Below are the code and all the weights of a small trained network. Each question names an input and a class and asks about switching units off, where a switched-off unit gives its printed mean instead of its output.

import numpy as np


def w(rows, s, z=0):
    codes = np.array(rows[::2]) - 128.0
    scale = np.full(codes.shape[1], s)
    scale[-1] = z or s
    return codes * scale


def f(y):
    return np.maximum(y, 0)


def log_softmax(a):
    a = a - a.max(-1, keepdims=True)
    return a - np.log(np.exp(a).sum(-1, keepdims=True))


def net(x, mask):
    res = np.array(x, float).reshape(1, 5) / 4 @ E
    y = f(res @ A[0][:, :-1].T + A[0][:, -1])
    res = res + np.where(mask, y, B[0][:, -1]) @ B[0][:, :-1]
    return log_softmax(res[-1] @ U[:, :-1].T + U[:, -1])


A, B = {}, {}
E = w([
[131,132,132,129,130,128,131],'x0',
[33,123,145,145,109,157,245],'x1',
[129,128,128,128,129,127,130],'x2',
[125,116,76,141,251,173,129],'x3',
[110,249,102,55,131,144,124],'x4',
],0.015)
A[0] = w([
[130,89,100,156,155,137,151,142],'N1',
[111,107,194,148,67,94,154,157],'N2',
[159,158,92,99,187,150,86,133],'N3',
[127,121,70,140,247,184,128,147],'N4',
[109,102,115,151,164,159,154,136],'N5',
[95,84,150,187,116,147,153,130],'N6',
[133,136,179,106,28,75,125,255],'N7',
[165,171,109,71,140,123,83,117],'N8',
[65,174,120,99,121,162,174,88],'N9',
[122,117,189,132,40,86,132,211],'N10',
[101,89,144,165,143,145,154,121],'N11',
[156,171,116,87,135,124,79,133],'N12',
[121,114,60,145,223,178,132,138],'N13',
[100,90,166,172,125,139,149,136],'N14',
[71,177,111,100,115,159,169,75],'N15',
[167,86,135,154,137,100,104,181],'N16',
[175,90,126,161,133,99,108,182],'N17',
[148,173,153,97,94,83,94,189],'N18',
[170,93,130,147,136,98,102,179],'N19',
[144,144,82,115,172,166,104,113],'N20',
[102,90,150,177,123,132,154,135],'N21',
],0.011,0.0058)
B[0] = w([
[125,153,122,159,124,173,111,182],'N1',
[124,92,123,103,157,78,170,216],'N2',
[87,129,124,54,187,110,145,204],'N3',
[90,104,134,155,248,159,137,254],'N4',
[124,154,127,160,121,176,125,183],'N5',
[92,147,87,161,143,112,178,194],'N6',
[149,125,123,1,81,49,134,254],'N7',
[87,158,78,97,145,83,159,188],'N8',
[185,46,196,100,110,177,79,186],'N9',
[122,108,129,72,132,52,166,239],'N10',
[109,161,99,170,114,155,137,181],'N11',
[95,172,77,96,109,80,143,185],'N12',
[94,139,130,158,203,164,122,237],'N13',
[98,137,89,162,144,109,185,186],'N14',
[185,58,204,95,115,169,72,180],'N15',
[161,80,187,102,131,164,85,207],'N16',
[170,82,194,98,134,164,78,208],'N17',
[144,151,101,83,67,95,104,200],'N18',
[166,103,180,86,125,159,91,202],'N19',
[94,98,127,76,192,108,154,185],'N20',
[97,134,89,157,138,111,170,186],'N21',
],0.0095,0.016)
U = w([
[228,59,245,103,56,126,90,250],'0',
[60,132,67,117,167,56,211,101],'1',
[144,87,235,137,160,229,33,108],'2',
[83,166,47,240,124,184,164,76],'3',
[137,254,49,111,51,82,99,93],'4',
],0.0085,0.0021)

Each question gives the input, the list of numbers given to net, and the class t.
The units are the neurons (one row each of A and B). Each row of codes is followed by its name. A weight is (code - 128) times the scale printed after its matrix; where a second scale follows, it is the last column's (A, B and U).
mask holds one flag per neuron, in row order. A switched-off neuron (its flag False) gives its mean, the last column of its row in B, instead of its output. The means were averaged over made-up inputs and are rounded, as every weight is.
A unit's drop is (log p(t) with every unit on - log p(t) with that unit switched off) / (log p(t) with every unit on - log p(t) with every unit switched off).
unit that matters most: the unit with the biggest drop
k most important neurons: the k neurons with the biggest drops, biggest first
drop when u is switched off: that unit's drop, to one decimal
input [-5,0,-3,-4,4], class 4: 3 most important neurons	N17, N16, N19
input [-1,-4,-4,0,6], class 4: 2 most important neurons	N4, N18
input [6,-3,-8,6,0], class 2: unit that matters most	N10
input [-5,4,-4,4,1], class 2: 2 most important neurons	N9, N15
input [2,4,-8,5,1], class 2: 2 most important neurons	N9, N15
input [-4,0,8,8,-6], class 2: 2 most important neurons	N17, N16
input [-2,0,-5,-3,3], class 4: 2 most important neurons	N17, N16
input [7,4,7,3,1], class 2: drop when N9 is switched off	0.2
input [6,1,-1,2,5], class 2: drop when N9 is switched off	0.3
input [3,-7,-5,0,2], class 4: drop when N18 is switched off	0.1
input [5,1,2,1,2], class 2: drop when N10 is switched off	0.2
input [-1,6,-2,3,2], class 2: 2 most important neurons	N9, N15
